Below is a small trained network, with its code and all its weights. Each question gives an input and a target symbol and asks what happens when units are switched off, that is, made to give their printed mean instead of their output.

import numpy as np


def w(rows, s, z=0):
    codes = np.array(rows[::2]) - 128.0
    scale = np.full(codes.shape[1], s)
    scale[-1] = z or s
    return codes * scale


def norm(h):
    return h / np.sqrt((h * h).mean(-1, keepdims=True) + 1e-5)


def f(y):
    return y / 2 * (1 + np.tanh(0.7978845608 * (y + 0.044715 * y**3)))


def softmax(a):
    e = np.exp(a - a.max(-1, keepdims=True))
    return e / e.sum(-1, keepdims=True)


def log_softmax(a):
    a = a - a.max(-1, keepdims=True)
    return a - np.log(np.exp(a).sum(-1, keepdims=True))


def net(x, mask):
    ids = ['αβδεζμπστφ'.index(c) for c in x.split()]
    T = len(ids)
    res = E[ids] + P[:T]
    r = norm(res)
    for j in range(3):
        rows = slice(4 * j, 4 * j + 4)
        q, k, v = (r @ M[0][rows].T for M in (Q, K, V))
        z = softmax(np.where(np.tri(T) > 0, q @ k.T / 4**0.5, -1e9)) @ v
        o = O[0][rows]
        res = res + np.where(mask[j], z, o[:, -1]) @ o[:, :-1]
    y = f(norm(res) @ A[0][:, :-1].T + A[0][:, -1])
    res = res + np.where(mask[3:7], y, B[0][:, -1]) @ B[0][:, :-1]
    return log_softmax(norm(res)[-1] @ U[:, :-1].T + U[:, -1])


Q, K, V, O, A, B = {}, {}, {}, {}, {}, {}
E = w([
[167,179,106,165,132,163,184,105,220,23,129],'α',
[137,124,133,191,154,104,152,87,168,141,161],'β',
[74,109,90,128,133,201,135,112,180,133,147],'δ',
[106,138,157,99,179,73,183,138,98,133,119],'ε',
[134,119,146,167,117,146,138,213,165,100,124],'ζ',
[117,119,189,151,160,143,151,107,152,169,58],'μ',
[58,88,52,134,108,129,163,136,169,55,88],'π',
[99,158,181,86,114,124,92,102,114,98,108],'σ',
[97,158,113,103,92,91,174,159,251,167,161],'τ',
[153,152,79,134,170,85,88,122,125,175,88],'φ',
],0.018)
P = w([
[132,178,64,206,19,153,107,145,14,105,213],'0',
[101,83,136,178,67,50,137,113,199,2,103],'1',
[69,110,137,198,102,56,139,148,207,35,118],'2',
[76,93,128,186,133,64,108,144,188,20,112],'3',
[63,128,132,174,133,69,115,144,199,27,115],'4',
[67,134,131,167,156,82,103,136,191,35,117],'5',
[76,164,130,150,163,88,108,132,187,39,115],'6',
[69,169,121,135,172,101,106,143,177,52,113],'7',
[72,189,129,120,183,111,99,155,178,52,111],'8',
[76,204,122,115,196,126,98,155,165,62,110],'9',
[65,224,117,113,209,146,92,153,143,69,108],'10',
[56,254,109,121,213,131,96,154,139,81,109],'11',
],0.0072)
Q[0] = w([
[163,126,144,118,136,102,138,116,113,129,120],'h1',
[97,148,141,179,160,129,123,112,135,126,131],'h1',
[141,114,115,118,110,130,147,107,126,160,156],'h1',
[101,173,137,116,172,101,115,127,160,106,85],'h1',
[80,165,123,119,175,140,107,102,154,123,124],'h2',
[137,150,152,118,164,131,101,149,150,106,142],'h2',
[87,203,130,158,192,100,136,136,174,112,96],'h2',
[83,166,127,138,166,98,134,109,177,105,130],'h2',
[125,98,151,118,126,132,184,123,114,139,116],'h3',
[166,93,146,87,109,140,93,115,50,202,94],'h3',
[104,190,110,105,159,118,125,144,95,119,165],'h3',
[66,208,85,219,180,117,210,167,251,65,117],'h3',
],0.014)
K[0] = w([
[104,132,151,146,90,111,129,148,167,87,116],'h1',
[172,112,104,166,86,167,104,105,110,154,157],'h1',
[108,136,107,108,131,138,136,92,193,103,92],'h1',
[135,149,103,141,95,177,142,129,23,137,111],'h1',
[147,131,59,127,108,141,172,144,104,157,178],'h2',
[104,150,135,135,150,141,115,152,66,160,118],'h2',
[93,190,93,160,71,118,166,152,62,135,146],'h2',
[149,196,96,172,80,153,183,157,79,152,131],'h2',
[65,99,127,173,143,134,226,134,160,119,204],'h3',
[162,63,72,239,11,146,180,167,148,144,183],'h3',
[135,231,110,62,76,132,164,113,39,181,126],'h3',
[86,231,178,86,254,127,94,144,94,182,1],'h3',
],0.0094)
V[0] = w([
[42,152,44,64,212,116,143,73,138,94,96],'h1',
[155,230,103,138,201,56,86,222,97,162,65],'h1',
[214,138,37,119,99,162,56,111,162,180,209],'h1',
[133,98,127,168,181,8,177,149,29,92,228],'h1',
[107,144,132,137,157,133,189,217,237,99,173],'h2',
[147,221,181,72,105,193,106,155,76,139,208],'h2',
[73,182,158,133,202,97,169,87,171,243,147],'h2',
[93,55,115,89,115,129,96,186,107,182,161],'h2',
[159,107,205,145,156,134,253,163,69,72,105],'h3',
[142,115,59,99,198,37,172,133,82,173,113],'h3',
[93,161,187,88,87,78,89,145,65,143,77],'h3',
[168,52,194,156,136,180,130,96,155,254,62],'h3',
],0.0088)
O[0] = w([
[164,118,84,236,84,94,141,105,34,70,141,26],'h1',
[227,127,130,194,208,160,137,123,194,103,120,62],'h1',
[146,109,32,78,123,70,157,164,157,123,52,192],'h1',
[162,145,100,123,76,138,187,110,156,206,206,234],'h1',
[172,254,176,128,182,149,159,144,91,141,47,254],'h2',
[119,62,110,162,107,229,133,37,111,178,17,190],'h2',
[143,190,163,149,46,48,91,52,175,60,74,70],'h2',
[34,159,78,145,200,103,207,40,129,71,165,42],'h2',
[78,238,146,150,146,201,167,182,50,127,189,180],'h3',
[174,88,35,162,144,73,198,176,116,102,217,150],'h3',
[82,128,154,118,141,136,36,193,220,95,233,192],'h3',
[117,132,90,95,231,184,183,143,195,206,109,48],'h3',
],0.0082,0.0059)
A[0] = w([
[102,121,205,132,159,3,156,72,53,236,77,88],'n1',
[83,155,132,213,182,141,59,156,254,97,188,177],'n2',
[165,85,153,184,207,70,112,104,194,153,164,130],'n3',
[85,124,150,81,224,120,207,97,149,164,126,5],'n4',
],0.0068,0.0029)
B[0] = w([
[193,114,163,115,64,169,160,104,116,193,255,150],'n1',
[127,96,155,76,202,70,108,69,91,117,145,253],'n2',
[107,175,81,170,216,169,64,176,129,113,52,157],'n3',
[68,181,94,179,100,17,130,83,124,121,159,172],'n4',
],0.011,0.0058)
U = w([
[70,136,129,96,222,182,159,139,159,151,131,189],'α',
[20,106,74,149,95,83,121,143,64,96,78,5],'β',
[163,62,72,152,177,81,103,145,157,100,121,195],'δ',
[161,122,164,173,112,195,86,254,120,144,93,106],'ε',
[156,220,144,164,128,117,118,106,106,75,69,112],'ζ',
[84,20,112,118,108,219,115,94,105,129,133,135],'μ',
[176,102,165,201,116,126,137,61,113,197,203,129],'π',
[92,93,196,100,146,124,31,117,142,84,155,188],'σ',
[132,153,119,41,63,74,135,160,182,156,164,24],'τ',
[106,127,127,149,152,118,136,178,64,81,234,208],'φ',
],0.0092,0.0021)

Each question gives the input, a string of symbols that net reads in full, and the target symbol t.
The units are the heads (4 rows each of Q, K, V and O) and the neurons (one row each of A and B). Each row of codes is followed by its name. A weight is (code - 128) times the scale printed after its matrix; where a second scale follows, it is the last column's (O, A, B and U).
mask holds one flag per unit, heads first, then neurons. A switched-off unit (its flag False) gives its mean, the last column of its rows in O or B, instead of its output. The means were averaged over made-up inputs and are rounded, as every weight is.
A unit's drop is (log p(t) with every unit on - log p(t) with that unit switched off) / (log p(t) with every unit on - log p(t) with every unit switched off).
The circuit of an input: a set's keep is (log p(t) with only the set's units on - log p(t) with every unit switched off) / (log p(t) with every unit on - log p(t) with every unit switched off). Starting from all 7 units, units are removed one at a time, each time the one whose removal leaves the highest keep (on an exact tie, the one counted first), for as long as the keep stays at least 0.8.
units of the circuit, in order: the units of the circuit, biggest drop first
which heads matter: for each layer, one digit per head in row order, 1 if its drop is at least 0.15 and else 0, layers parted by /
drop of u: that unit's drop, to one decimal
input σ β β π ζ ζ β α, target σ: units of the circuit, in order : [h3]
input ε π ζ α μ β β μ, target π: which heads matter : 100
input β φ τ φ φ π δ, target δ: which heads matter : 001
input τ β ε, target ζ: which heads matter : 010
input σ δ β φ β ε φ β β β β, target δ: which heads matter : 001
input β μ δ α ζ α β τ ζ α α φ, target τ: which heads matter : 110
input π α ζ β ε σ ζ α, target φ: which heads matter : 110
input δ μ τ β φ τ τ π τ τ τ, target δ: which heads matter : 001
input α ε π ε β, target ε: which heads matter : 010
input μ β ε τ μ τ β β α ζ β, target σ: which heads matter : 110
input μ μ α δ π ζ σ β σ β δ, target σ: which heads matter : 000
input β β σ α, target τ: which heads matter : 100
input δ ε ε τ μ τ β τ α δ, target β: which heads matter : 100
input ζ μ β δ ζ ζ ε β τ τ α τ, target φ: units of the circuit, in order : [h3]
input α σ τ, target σ: which heads matter : 001
input τ ζ β τ, target ζ: which heads matter : 010
input δ α α φ ζ, target β: drop of h1 : 0.8
input δ μ β α δ, target β: drop of n4 : 0.2
input β α σ τ α β, target σ: drop of h3 : 2.2
input β δ β α δ ε β σ π δ ε, target φ: drop of h3 : 2.7
input τ β β α ζ β τ τ δ δ, target ζ: units of the circuit, in order : [h2]
